Here is a tiny trained network, its code and every weight. The questions are about switching its units off for an input and a class, where a switched-off unit gives its printed mean instead of its output.

import numpy as np


def w(rows, s, z=0):
    codes = np.array(rows[::2]) - 128.0
    scale = np.full(codes.shape[1], s)
    scale[-1] = z or s
    return codes * scale


def f(y):
    return y / 2 * (1 + np.tanh(0.7978845608 * (y + 0.044715 * y**3)))


def log_softmax(a):
    a = a - a.max(-1, keepdims=True)
    return a - np.log(np.exp(a).sum(-1, keepdims=True))


def net(x, mask):
    res = np.array(x, float).reshape(1, 4) / 4 @ E
    y = f(res @ A[0][:, :-1].T + A[0][:, -1])
    res = res + np.where(mask, y, B[0][:, -1]) @ B[0][:, :-1]
    return log_softmax(res[-1] @ U[:, :-1].T + U[:, -1])


A, B = {}, {}
E = w([
[71,3,74,171,191],'x0',
[9,194,105,17,178],'x1',
[62,242,46,255,87],'x2',
[161,64,7,48,8],'x3',
],0.0096)
A[0] = w([
[130,222,180,100,62,47],'N1',
[38,168,102,168,85,120],'N2',
[57,197,60,138,101,127],'N3',
[155,188,166,92,66,109],'N4',
[115,159,96,185,149,119],'N5',
[133,110,64,94,64,102],'N6',
[157,129,51,74,76,124],'N7',
[101,151,87,178,121,101],'N8',
[54,61,97,155,154,1],'N9',
[86,119,115,161,105,3],'N10',
[119,65,196,56,165,150],'N11',
[75,147,204,169,202,76],'N12',
[107,141,187,155,152,69],'N13',
[64,134,120,84,146,129],'N14',
[90,182,136,65,132,173],'N15',
[67,174,139,59,122,129],'N16',
[113,169,171,136,188,163],'N17',
[119,149,178,159,182,96],'N18',
[178,180,164,95,108,11],'N19',
[134,172,87,195,134,93],'N20',
[110,147,86,188,117,84],'N21',
[174,116,125,191,110,78],'N22',
[150,80,211,55,140,83],'N23',
[173,202,110,124,122,76],'N24',
[50,155,122,59,149,173],'N25',
[203,115,153,196,89,228],'N26',
[206,75,151,206,112,173],'N27',
[74,64,54,152,171,61],'N28',
[100,168,138,171,62,52],'N29',
[76,47,144,171,175,97],'N30',
[3,138,103,75,159,179],'N31',
[147,120,61,109,118,63],'N32',
[85,146,200,146,175,100],'N33',
[113,109,36,79,98,161],'N34',
],0.014,0.0024)
B[0] = w([
[110,87,91,158,173,216],'N1',
[181,96,142,78,128,204],'N2',
[140,100,169,69,137,212],'N3',
[72,62,68,211,233,205],'N4',
[171,116,139,43,131,183],'N5',
[109,211,88,94,137,201],'N6',
[103,254,97,111,147,210],'N7',
[191,105,144,77,121,179],'N8',
[93,57,58,184,222,189],'N9',
[164,119,117,114,155,147],'N10',
[215,115,164,52,133,248],'N11',
[121,197,123,124,136,226],'N12',
[119,207,94,112,142,179],'N13',
[110,91,201,148,60,189],'N14',
[113,104,137,175,91,199],'N15',
[117,101,167,167,87,204],'N16',
[111,183,60,144,123,200],'N17',
[122,224,80,111,133,194],'N18',
[126,45,66,157,212,190],'N19',
[180,118,153,109,128,193],'N20',
[190,91,146,78,127,181],'N21',
[104,97,171,144,42,188],'N22',
[206,84,129,73,133,246],'N23',
[143,75,103,127,193,179],'N24',
[92,90,200,173,62,218],'N25',
[51,107,189,182,57,234],'N26',
[78,126,164,140,30,240],'N27',
[105,90,74,181,207,202],'N28',
[147,102,124,98,142,183],'N29',
[117,120,92,158,178,198],'N30',
[86,102,190,158,38,238],'N31',
[136,181,91,121,132,166],'N32',
[129,204,144,118,125,203],'N33',
[110,232,119,142,133,210],'N34',
],0.0098,0.016)
U = w([
[105,110,174,176,30,167],'0',
[130,248,109,119,129,197],'1',
[216,86,152,40,127,7],'2',
[117,72,91,200,205,166],'3',
],0.016,0.0016)

Each question gives the input, the list of numbers given to net, and the class t.
The units are the neurons (one row each of A and B). Each row of codes is followed by its name. A weight is (code - 128) times the scale printed after its matrix; where a second scale follows, it is the last column's (A, B and U).
mask holds one flag per neuron, in row order. A switched-off neuron (its flag False) gives its mean, the last column of its row in B, instead of its output. The means were averaged over made-up inputs and are rounded, as every weight is.
A unit's drop is (log p(t) with every unit on - log p(t) with that unit switched off) / (log p(t) with every unit on - log p(t) with every unit switched off).
The circuit of an input: a set's keep is (log p(t) with only the set's units on - log p(t) with every unit switched off) / (log p(t) with every unit on - log p(t) with every unit switched off). Starting from the 12 units with the biggest drops (on a tie, the unit counted first), units are removed one at a time, each time the one whose removal leaves the highest keep (on an exact tie, the one counted first), for as long as the keep stays at least 0.8.
units of the circuit, in order: the units of the circuit, biggest drop first
k most important neurons: the k neurons with the biggest drops, biggest first
drop of u: that unit's drop, to one decimal
input [-7,6,-5,7], class 1: units of the circuit, in order : [N7]
input [-7,6,-6,2], class 3: 2 most important neurons : [N4; N19]
input [5,5,-5,1], class 0: 4 most important neurons : [N31; N25; N14; N4]
input [-3,2,-2,-3], class 1: 2 most important neurons : [N9; N28]
input [8,1,4,8], class 1: 3 most important neurons : [N34; N7; N6]
input [-8,2,-2,8], class 1: 3 most important neurons : [N7; N6; N34]
input [-8,1,-5,7], class 3: 3 most important neurons : [N4; N19; N1]
input [7,-2,5,6], class 3: 2 most important neurons : [N28; N9]
input [7,6,8,7], class 2: 2 most important neurons : [N3; N2]
input [-7,3,5,5], class 3: 2 most important neurons : [N4; N1]
input [-1,-3,0,-4], class 1: 2 most important neurons : [N31; N25]
input [-8,4,-7,5], class 3: 3 most important neurons : [N4; N19; N1]
input [6,-1,5,5], class 3: 3 most important neurons : [N28; N9; N11]
input [6,8,2,-5], class 0: units of the circuit, in order : [N31]
input [1,1,6,-7], class 1: 2 most important neurons : [N12; N18]
input [6,-7,-5,-3], class 0: drop of N27 : 3.1
input [3,-2,-2,5], class 1: drop of N28 : 0.0
input [-5,-3,-3,-4], class 3: drop of N4 : 0.1
